Here is a tiny trained network, its code and every weight. The questions are about switching its units off for an input and a target symbol, where a switched-off unit gives its printed mean instead of its output.

import numpy as np


def w(rows, s, z=0):
    codes = np.array(rows[::2]) - 128.0
    scale = np.full(codes.shape[1], s)
    scale[-1] = z or s
    return codes * scale


def f(y):
    return np.maximum(y, 0)


def softmax(a):
    e = np.exp(a - a.max(-1, keepdims=True))
    return e / e.sum(-1, keepdims=True)


def log_softmax(a):
    a = a - a.max(-1, keepdims=True)
    return a - np.log(np.exp(a).sum(-1, keepdims=True))


def net(x, mask):
    ids = ['ΔΘΦΨΩαεημξπτ'.index(c) for c in x.split()]
    T = len(ids)
    res = E[ids] + P[:T]
    u = 0
    for l in range(2):
        q, k, v = (res @ M[l].T for M in (Q, K, V))
        z = softmax(np.where(np.tri(T) > 0, q @ k.T / 2**0.5, -1e9)) @ v
        res = res + np.where(mask[u], z, O[l][:, -1]) @ O[l][:, :-1]
        u += 1
        y = f(res @ A[l][:, :-1].T + A[l][:, -1])
        res = res + np.where(mask[u : u + 12], y, B[l][:, -1]) @ B[l][:, :-1]
        u += 12
    return log_softmax(res[-1] @ U[:, :-1].T + U[:, -1])


Q, K, V, O, A, B = {}, {}, {}, {}, {}, {}
E = w([
[105,92,155,62,127,58,150,168,65,149,101,109],'Δ',
[173,122,35,138,127,222,124,163,148,210,148,201],'Θ',
[163,129,43,121,115,127,80,96,144,180,165,125],'Φ',
[126,171,131,122,159,75,159,185,68,134,103,4],'Ψ',
[125,147,135,113,105,125,99,187,192,53,147,179],'Ω',
[88,171,87,17,233,82,159,155,107,161,94,64],'α',
[132,72,203,141,151,163,136,116,117,177,83,214],'ε',
[170,91,57,97,135,104,139,133,138,30,134,106],'η',
[203,156,84,87,54,75,141,109,49,99,106,158],'μ',
[154,145,161,67,41,116,131,89,173,136,54,182],'ξ',
[171,84,76,106,61,106,121,105,197,210,124,117],'π',
[140,114,182,138,31,117,102,96,165,85,244,119],'τ',
],0.019)
P = w([
[139,49,137,162,63,114,60,146,144,109,4,108],'0',
[117,148,135,122,122,120,57,144,111,149,116,143],'1',
[137,159,123,152,119,128,88,156,88,160,108,144],'2',
[135,142,138,134,152,110,97,117,98,139,111,161],'3',
[132,138,138,138,144,113,115,128,111,139,128,157],'4',
[144,140,138,143,145,114,132,124,118,138,127,157],'5',
[138,135,133,134,131,119,155,128,124,137,137,162],'6',
[147,154,134,147,145,113,164,125,136,131,147,144],'7',
[134,148,131,140,149,108,178,105,149,132,149,157],'8',
[125,151,125,127,151,109,196,96,165,132,158,161],'9',
[131,144,134,141,137,105,210,99,174,131,158,163],'10',
[139,144,143,148,131,107,224,107,182,124,167,154],'11',
],0.012)
Q[0] = w([
[57,131,152,41,136,1,223,236,104,187,93,82],'0.h0',
[136,114,47,127,102,146,90,114,170,238,167,117],'0.h0',
],0.0082)
K[0] = w([
[175,150,121,122,123,103,244,97,175,118,147,138],'0.h0',
[150,93,117,188,82,112,63,87,138,106,68,75],'0.h0',
],0.011)
V[0] = w([
[53,229,219,46,187,191,190,181,91,129,111,204],'0.h0',
[215,253,90,43,82,63,119,15,176,181,115,138],'0.h0',
],0.005)
O[0] = w([
[39,115,118,6,66,124,133,151,206,130,141,148,5],'0.h0',
[186,159,92,89,128,89,94,40,144,82,101,203,243],'0.h0',
],0.013,0.0016)
A[0] = w([
[126,188,129,165,140,172,97,169,189,90,158,171,104],'0.n0',
[150,124,248,112,2,83,171,74,44,76,150,177,176],'0.n1',
[137,160,60,137,91,152,89,169,175,177,193,183,186],'0.n2',
[139,140,96,105,161,110,40,97,122,161,110,143,166],'0.n3',
[141,136,52,102,183,160,140,188,113,93,47,132,255],'0.n4',
[178,89,86,204,121,178,42,75,112,100,127,195,246],'0.n5',
[165,123,70,126,194,192,118,161,150,111,100,73,178],'0.n6',
[151,13,145,98,156,111,169,97,169,198,57,59,117],'0.n7',
[108,119,166,167,85,137,38,131,164,175,108,161,198],'0.n8',
[106,99,159,113,52,132,181,128,130,126,171,105,76],'0.n9',
[157,70,123,161,187,133,176,122,106,70,195,90,110],'0.n10',
[98,60,150,134,114,86,90,77,137,177,104,32,65],'0.n11',
],0.0073,0.0021)
B[0] = w([
[132,176,156,102,74,68,167,125,87,79,201,115,200],'0.n0',
[51,215,123,129,172,122,117,56,101,123,104,45,226],'0.n1',
[193,199,173,114,70,88,109,170,58,155,139,131,213],'0.n2',
[207,69,103,144,101,111,175,187,60,141,61,83,180],'0.n3',
[94,114,233,54,160,85,101,105,144,130,76,44,208],'0.n4',
[79,52,149,86,54,53,129,196,220,138,157,78,255],'0.n5',
[64,35,130,165,219,69,111,193,246,191,105,123,182],'0.n6',
[179,30,77,116,115,142,255,192,34,129,230,157,166],'0.n7',
[117,68,219,222,133,118,172,124,87,118,52,153,183],'0.n8',
[198,139,21,177,146,118,81,74,158,117,97,44,150],'0.n9',
[56,121,45,124,182,151,54,40,139,158,148,49,181],'0.n10',
[44,56,117,139,83,145,102,157,75,248,208,130,146],'0.n11',
],0.0054,0.0087)
Q[1] = w([
[170,163,90,122,101,133,65,92,108,254,71,126],'1.h0',
[64,169,187,67,153,66,177,73,60,98,26,79],'1.h0',
],0.0073)
K[1] = w([
[107,78,186,164,4,88,169,107,139,171,95,2],'1.h0',
[188,188,46,162,163,191,251,35,200,127,183,164],'1.h0',
],0.0069)
V[1] = w([
[105,176,223,156,143,179,84,70,253,159,85,125],'1.h0',
[182,91,170,132,165,129,227,167,181,184,103,211],'1.h0',
],0.0062)
O[1] = w([
[188,80,220,127,158,215,131,198,111,161,135,5,3],'1.h0',
[166,165,230,80,107,97,26,133,149,190,122,209,54],'1.h0',
],0.012,0.0031)
A[1] = w([
[156,63,72,167,104,87,150,194,161,148,135,77,198],'1.n0',
[84,174,128,130,64,101,206,87,42,82,143,122,109],'1.n1',
[70,161,185,101,113,102,134,117,11,160,101,123,132],'1.n2',
[151,114,174,92,153,186,175,77,84,115,123,33,83],'1.n3',
[70,174,179,80,106,89,169,192,128,79,130,71,199],'1.n4',
[68,79,113,161,211,247,181,139,90,46,78,85,80],'1.n5',
[99,100,123,165,228,127,224,114,45,151,99,77,254],'1.n6',
[64,124,119,90,197,126,150,128,146,76,65,100,48],'1.n7',
[141,220,112,91,1,157,112,103,117,102,81,170,161],'1.n8',
[191,122,159,174,159,112,168,111,54,169,206,147,174],'1.n9',
[195,167,174,78,134,95,81,74,83,112,108,76,81],'1.n10',
[111,69,119,218,135,118,136,141,134,204,205,159,63],'1.n11',
],0.008,0.0038)
B[1] = w([
[155,135,141,97,94,75,144,95,140,144,187,102,242],'1.n0',
[94,120,128,122,106,173,51,181,135,69,128,156,232],'1.n1',
[163,145,133,84,176,154,165,46,140,127,205,51,187],'1.n2',
[105,108,170,98,84,135,116,124,89,120,58,69,185],'1.n3',
[82,27,163,119,138,88,152,73,117,93,147,189,250],'1.n4',
[113,216,104,6,90,118,107,146,169,166,102,164,195],'1.n5',
[168,86,218,176,154,136,160,154,93,149,111,235,248],'1.n6',
[91,120,95,166,159,152,68,144,164,165,31,108,193],'1.n7',
[175,125,99,155,247,176,166,152,128,148,130,110,223],'1.n8',
[110,132,122,138,166,255,10,121,189,181,108,85,161],'1.n9',
[158,156,74,166,12,137,164,221,47,185,109,105,172],'1.n10',
[88,164,138,180,111,141,113,126,74,32,94,31,188],'1.n11',
],0.0079,0.014)
U = w([
[2,172,127,139,39,146,116,118,99,132,147,120,160],'Δ',
[104,111,114,106,164,185,94,173,120,140,172,73,184],'Θ',
[114,156,164,133,97,103,86,64,114,119,104,164,1],'Φ',
[59,125,138,203,158,121,191,129,100,153,148,111,92],'Ψ',
[134,93,179,126,110,94,210,134,111,89,198,177,182],'Ω',
[78,116,104,91,153,107,127,105,199,122,103,58,145],'α',
[121,127,113,55,78,129,154,142,132,184,198,129,98],'ε',
[119,120,185,185,192,165,103,63,135,180,99,180,185],'η',
[95,150,105,200,120,149,118,151,105,118,50,179,110],'μ',
[163,128,142,121,147,153,181,155,97,85,87,75,71],'ξ',
[182,193,127,137,146,106,169,126,121,141,114,150,169],'π',
[125,147,148,116,73,161,66,177,150,139,71,181,118],'τ',
],0.0085,0.0037)

Each question gives the input, a string of symbols that net reads in full, and the target symbol t.
The units are the heads (2 rows each of Q, K, V and O) and the neurons (one row each of A and B). Each row of codes is followed by its name. A weight is (code - 128) times the scale printed after its matrix; where a second scale follows, it is the last column's (O, A, B and U).
mask holds one flag per unit, layer by layer, with each layer's heads first. A switched-off unit (its flag False) gives its mean, the last column of its rows in O or B, instead of its output. The means were averaged over made-up inputs and are rounded, as every weight is.
A unit's drop is (log p(t) with every unit on - log p(t) with that unit switched off) / (log p(t) with every unit on - log p(t) with every unit switched off).
The circuit of an input: a set's keep is (log p(t) with only the set's units on - log p(t) with every unit switched off) / (log p(t) with every unit on - log p(t) with every unit switched off). Starting from the 12 units with the biggest drops (on a tie, the unit counted first), units are removed one at a time, each time the one whose removal leaves the highest keep (on an exact tie, the one counted first), for as long as the keep stays at least 0.8.
circuit, biggest first: the units of the circuit, biggest drop first
unit that matters most: the unit with the biggest drop
top k neurons: the k neurons with the biggest drops, biggest first
top k neurons in layer l: the k neurons of layer l with the biggest drops, biggest first
input η ξ Ψ ξ Δ, target ξ: circuit, biggest first -> 0.n1, 1.h0, 1.n3
input ξ Ψ Δ Ω Θ Ω Ψ Ω Ω Φ, target ε: unit that matters most -> 0.n5
input τ Ω Ψ Δ, target Ω: circuit, biggest first -> 0.h0, 0.n7, 1.n4
input Θ τ Δ Ω α Δ, target α: circuit, biggest first -> 0.h0, 1.n7
input Δ Ω Ω π ε Ω ξ, target ξ: top 2 neurons -> 0.n1, 0.n11
input α ε ε μ μ Δ ε Ψ, target ε: circuit, biggest first -> 1.h0, 0.n4, 1.n10, 1.n2
input Δ η Δ Ω α η Θ μ η Ω α, target η: top 3 neurons -> 1.n7, 1.n6, 0.n4
input η Ω η Φ ξ Θ, target Ψ: circuit, biggest first -> 0.h0, 0.n10, 1.h0
input Ω ξ Ω α η η, target α: top 2 neurons -> 1.n6, 0.n4
input η Ω τ Ω τ π η Ω Φ, target Ψ: circuit, biggest first -> 0.h0, 1.h0
input ξ η Ω Ω Ψ, target Ω: circuit, biggest first -> 1.n6, 1.n4
input τ ε Δ ε Δ Ω Ω Θ, target ξ: circuit, biggest first -> 0.n5, 1.h0, 1.n3, 0.n1
input Δ Δ η μ Ω η Θ Θ, target μ: top 2 neurons -> 0.n7, 1.n8
input Ω Δ Φ, target Θ: top 4 neurons -> 0.n5, 1.n9, 0.n8, 0.n4
input Δ π Ω ξ, target π: unit that matters most -> 0.n4
input Ω Ψ μ Ω Δ, target μ: top 2 neurons in layer 1 -> 1.n1, 1.n7
input ξ Δ Ω η Θ Ψ, target η: top 2 neurons -> 0.n5, 1.n6
input Ω Δ Δ Ω α π, target Θ: top 4 neurons in layer 0 -> 0.n5, 0.n8, 0.n7, 0.n4
input Δ Ω Ψ, target Ω: top 2 neurons in layer 1 -> 1.n6, 1.n4
input Ω Φ α ε Ω Δ π Θ μ, target π: top 4 neurons -> 0.n7, 1.n8, 0.n4, 1.n2
input π Ω π μ, target π: top 3 neurons -> 1.n8, 0.n3, 1.n2
input Φ η Ω ε Θ π, target α: top 4 neurons in layer 1 -> 1.n6, 1.n9, 1.n11, 1.n0
input Ω Ψ Ω ξ η η Φ, target Θ: top 3 neurons -> 0.n5, 0.n8, 1.n9
input ξ Ω Ω Δ, target Ω: top 2 neurons in layer 0 -> 0.n7, 0.n11
input η τ Δ, target τ: unit that matters most -> 1.n5
